[ 0.06 -3.92  2.95 -7.21 -1.95 -1.06] -> -1.06, 0.06

[[-1.54 -5.67 -0.75  3.89 -1.75]
 [ 0.29  1.96  1.69 -0.61  1.85]] -> -1.75, 0.29

[[ 3.16 -5.47  0.50  0.62]
 [ 0.29  0.90  0.93 -4.74]] -> 0.62, 0.29

[[-7.17  1.39  4.03 -2.52 -6.24  5.94]
 [-0.07  0.93 -3.62  2.16 -0.56  1.01]
 [ 3.32 -2.86 -2.66  6.35  4.60 -2.48]] -> 5.94, 3.32

[ 0.40  5.57 -0.68 -0.15  0.44] -> 0.44, 0.40

[[-1.82  1.53 -2.34 -2.36 -5.75  2.26]
 [-1.26 -1.06  1.38  2.82  5.39 -1.73]] -> 2.26, -1.26

[[-1.81 -1.05  0.57 -1.23 -0.16]
 [-6.20  5.96 -2.61  5.56  2.97]] -> -0.16, -6.20
---
Input: [36.1, 11.6, -136.3, 177.6, -39.7]
Output: -136.3
Input: [[0.317, -1.223, -0.176, -2.070, -0.969], [0.098, -0.023, -0.765, 0.382, -1.265], [-0.418, -1.324, 0.296, 1.747, -0.639]]
Output: -0.765
Input: [[17.7, 174.6, -85.7, -189.6, 66.8, -204.9, -24.1], [19.9, 172.2, -104.5, -193.4, 52.3, -199.1, -15.5], [103.1, 26.0, -30.1, -153.1, 115.7, 151.8, -27.6]]
Output: -193.4
Input: [1.99, -0.44, -1.02, -0.23, 1.22, -0.68, 1.83]
Output: -0.23
Input: [[0.202, 0.141, 0.412, 0.595, -0.285], [-1.622, -0.921, 1.398, -1.097, 0.209], [1.016, 0.452, 0.413, 0.941, -0.714]]
Output: 1.398
Input: [0.113, -0.177, 0.033, 0.062, -0.056, -0.013, -0.003]
Output: 0.062
---
[[-0.57, -2.35, 2.31, 0.20, -2.51], [2.41, -6.25, 6.10, -2.69, 0.11]] => -6.25
[-3.51, 7.11, -3.71, -4.93, -2.06] => 7.11
[[-1.34, -0.48, 2.44, -3.94, 2.06], [-0.04, 0.05, -3.53, 4.30, -6.52]] => 0.05
[[0.11, -0.20, -2.83, 1.51, 0.94], [2.19, 2.19, 5.84, 3.45, 0.14]] => 2.19
[-5.65, -0.11, 2.92, 0.81, 1.33] => -0.11
[[-1.41, -3.62, -0.33, -0.51, -3.16], [7.51, -3.37, -1.18, -3.41, 2.28]] => -3.37
[-7.01, -1.44, -1.33, -3.20, -1.24] => -1.44
[-4.01, 2.73, -5.90, 3.52, 7.31] => 2.73
[[-0.32, -0.04, 0.76, -2.05, 7.17], [-0.14, -0.13, -0.34, 0.49, 0.22], [-0.09, -0.39, -0.02, -0.42, -1.35]] => -0.39
---
[[ 4.14  3.36  0.36 -2.98 -0.39 -5.96 -3.71]
 [-6.35 -6.86 -2.56  1.38 -2.79  3.92  1.29]
 [ 3.02 -0.89  4.26  2.66  1.80  2.75  1.45]] Answer: 1.80

[[-0.93  3.48  0.24 -0.93 -3.27]
 [ 5.58 -0.95 -2.46  2.81 -0.28]
 [ 2.58  2.60  2.44 -1.56  2.59]] Answer: 2.44

[[ 5.61  5.61  0.36 -3.71]
 [-1.51 -1.51  2.94 -5.91]
 [ 2.38  2.38 -0.47 -6.25]] Answer: 2.38

[[ 0.11 -4.92  0.00 -4.75 -4.74  2.89]
 [ 5.32  3.96  0.00 -4.14 -4.12  3.00]
 [-5.10 -4.37  0.00  4.17  4.20 -1.31]] Answer: 4.17

[[ 5.82 -2.35 -2.32  0.20 -1.15  2.76]
 [ 3.83 -1.96  2.52  4.16  2.34 -4.71]
 [ 1.90 -0.83  2.23  3.45  2.34 -6.45]] Answer: 3.45

[[-2.06  4.29 -2.92 -2.12 -1.94 -2.06  0.22]
 [-1.41  5.50 -5.32 -2.10 -3.83 -3.07  0.89]
 [-1.42  4.49 -4.57 -1.35 -3.37 -3.12  0.28]] Answer: -3.37

[[ 0.10 -6.40 -1.57  0.51  5.59 -4.11 -2.34]
 [-4.43 -4.56 -4.15 -6.04 -4.28 -1.43 -4.57]
 [ 1.83  0.65  2.51  1.20 -3.98  6.48 -1.82]] Answer: -3.98
---
[[-4.61 -5.49 -3.25  0.87  0.50]
 [-6.69 -2.85  0.42  0.70 -3.39]
 [-2.94  2.29 -0.06 -4.88 -6.30]] >> 0.50

[[ 1.67  1.13  2.30  1.76  3.01  1.25  0.30]
 [ 1.35 -1.75  1.18 -0.29 -2.29 -1.94  2.16]
 [-3.43  5.16  0.96  1.66 -6.13 -4.03 -2.10]] >> 0.30

[[ 5.44  1.89  1.37 -0.08]
 [ 5.44 -0.81  1.94 -5.62]
 [ 5.44  1.57  0.81  3.31]] >> -0.08

[[ 5.63 -2.81  2.69  0.00]
 [-3.83 -0.22 -1.72 -4.50]
 [-2.87 -1.04 -2.92 -4.36]] >> 0.00

[[-0.30 -0.73  0.29  0.33]
 [ 2.70  6.69  5.55 -4.96]
 [-0.51  0.21  0.48  0.91]] >> 0.33

[[ 1.74  1.19  1.85  1.40 -0.70 -2.03  1.06]
 [-2.34 -3.84 -4.19 -2.31  2.32 -6.47 -1.43]
 [-1.37  2.77  1.20  3.32 -3.38  1.59 -2.53]] >> 1.06

[[ 6.09  1.98  4.59  0.72  0.38 -2.93 -6.41]
 [ 2.95 -0.35 -3.68 -1.08  1.00  2.33 -1.30]
 [ 1.44 -0.50  1.21  2.06  0.36 -1.57  3.29]] >> -6.41

[[ 3.90 -7.38 -2.70 -3.75]
 [ 0.07  2.02 -2.61 -1.67]
 [-2.41 -1.58 -6.80 -2.45]] >> -3.75

[[ 0.51 -4.58 -5.57  3.53 -0.69 -5.05]
 [ 0.58 -2.49 -0.24 -0.29  0.14 -1.17]
 [ 1.84 -2.30 -0.69 -0.80 -2.39 -2.31]] >> -5.05
---
[ 5.88 -3.20 -1.28  6.68  1.28  4.90  2.79]
6.68, 5.88

[-5.95  0.19  1.18 -1.20 -5.58  5.28 -0.03]
5.28, 1.18

[[ 0.12 -0.27  2.16  2.92  0.97 -6.25]
 [ 0.12  0.45  0.88 -0.52  1.99 -4.11]
 [-3.76 -0.18 -0.80  1.22 -0.10  7.30]]
7.30, 2.92

[-1.50 -4.26 -0.11  1.68  1.71  7.43]
7.43, 1.71

[ 0.34 -7.39 -4.03  1.19]
1.19, 0.34

[ 3.56 -4.43 -5.39 -4.94]
3.56, -4.43

[-2.07  0.43 -3.27 -0.21  1.72 -2.74  5.77]
5.77, 1.72

[[-1.92 -4.81  4.79  3.55]
 [-7.18  7.35  1.20  1.39]]
7.35, 4.79

[[-0.34  3.14  6.09  3.22]
 [ 0.66  2.17  1.06  0.73]
 [-3.85  6.00  2.66  3.70]]
6.09, 6.00
---
0.6	0.7	-1.5	-1.8
0.5	0.9	-1.9	-2.2
0.5	-1.3	1.3	1.1
-> -1.9

1.82	0.86	-8.40	2.04	-9.40	1.40	6.75
-20.34	-3.28	10.64	-19.24	17.78	2.11	15.16
-> 2.11

-128.4	-167.9	2.2	-167.9
120.6	-120.4	-96.2	-120.4
220.2	-130.4	149.8	-130.4
-> -96.2

-13.799	4.606	11.711	21.397	-19.069	12.117
-3.068	4.311	14.484	2.332	-9.933	16.511
-> -9.933

27.220	-85.487	-207.430	-53.822	0.139	32.288
0.738	-2.204	-6.474	53.376	-5.326	0.153
12.249	-85.351	-12.536	219.826	21.888	-48.320
-> -5.326

-86.09	-43.90	35.04	-84.86	82.94	138.28	165.56
30.14	28.51	43.89	-17.85	70.56	-95.27	120.89
-71.44	-121.34	-157.99	21.51	-71.85	78.87	-76.86
-> -95.27

1.08	-0.04	1.35	1.07	1.35
1.17	0.22	1.30	1.18	1.27
-1.15	-2.20	1.07	-1.24	1.27
-> 1.18

15.897	6.054	6.080	10.449	1.654
1.800	4.111	0.592	-11.866	13.641
11.801	9.797	13.455	2.874	10.502
-> -11.866

-33.1	-144.6	81.6	142.1
-39.6	-156.4	88.7	114.4
-> 88.7

1.7	-1.1	-0.9	-0.2
-0.8	-1.4	-0.5	-0.2
-> -0.5
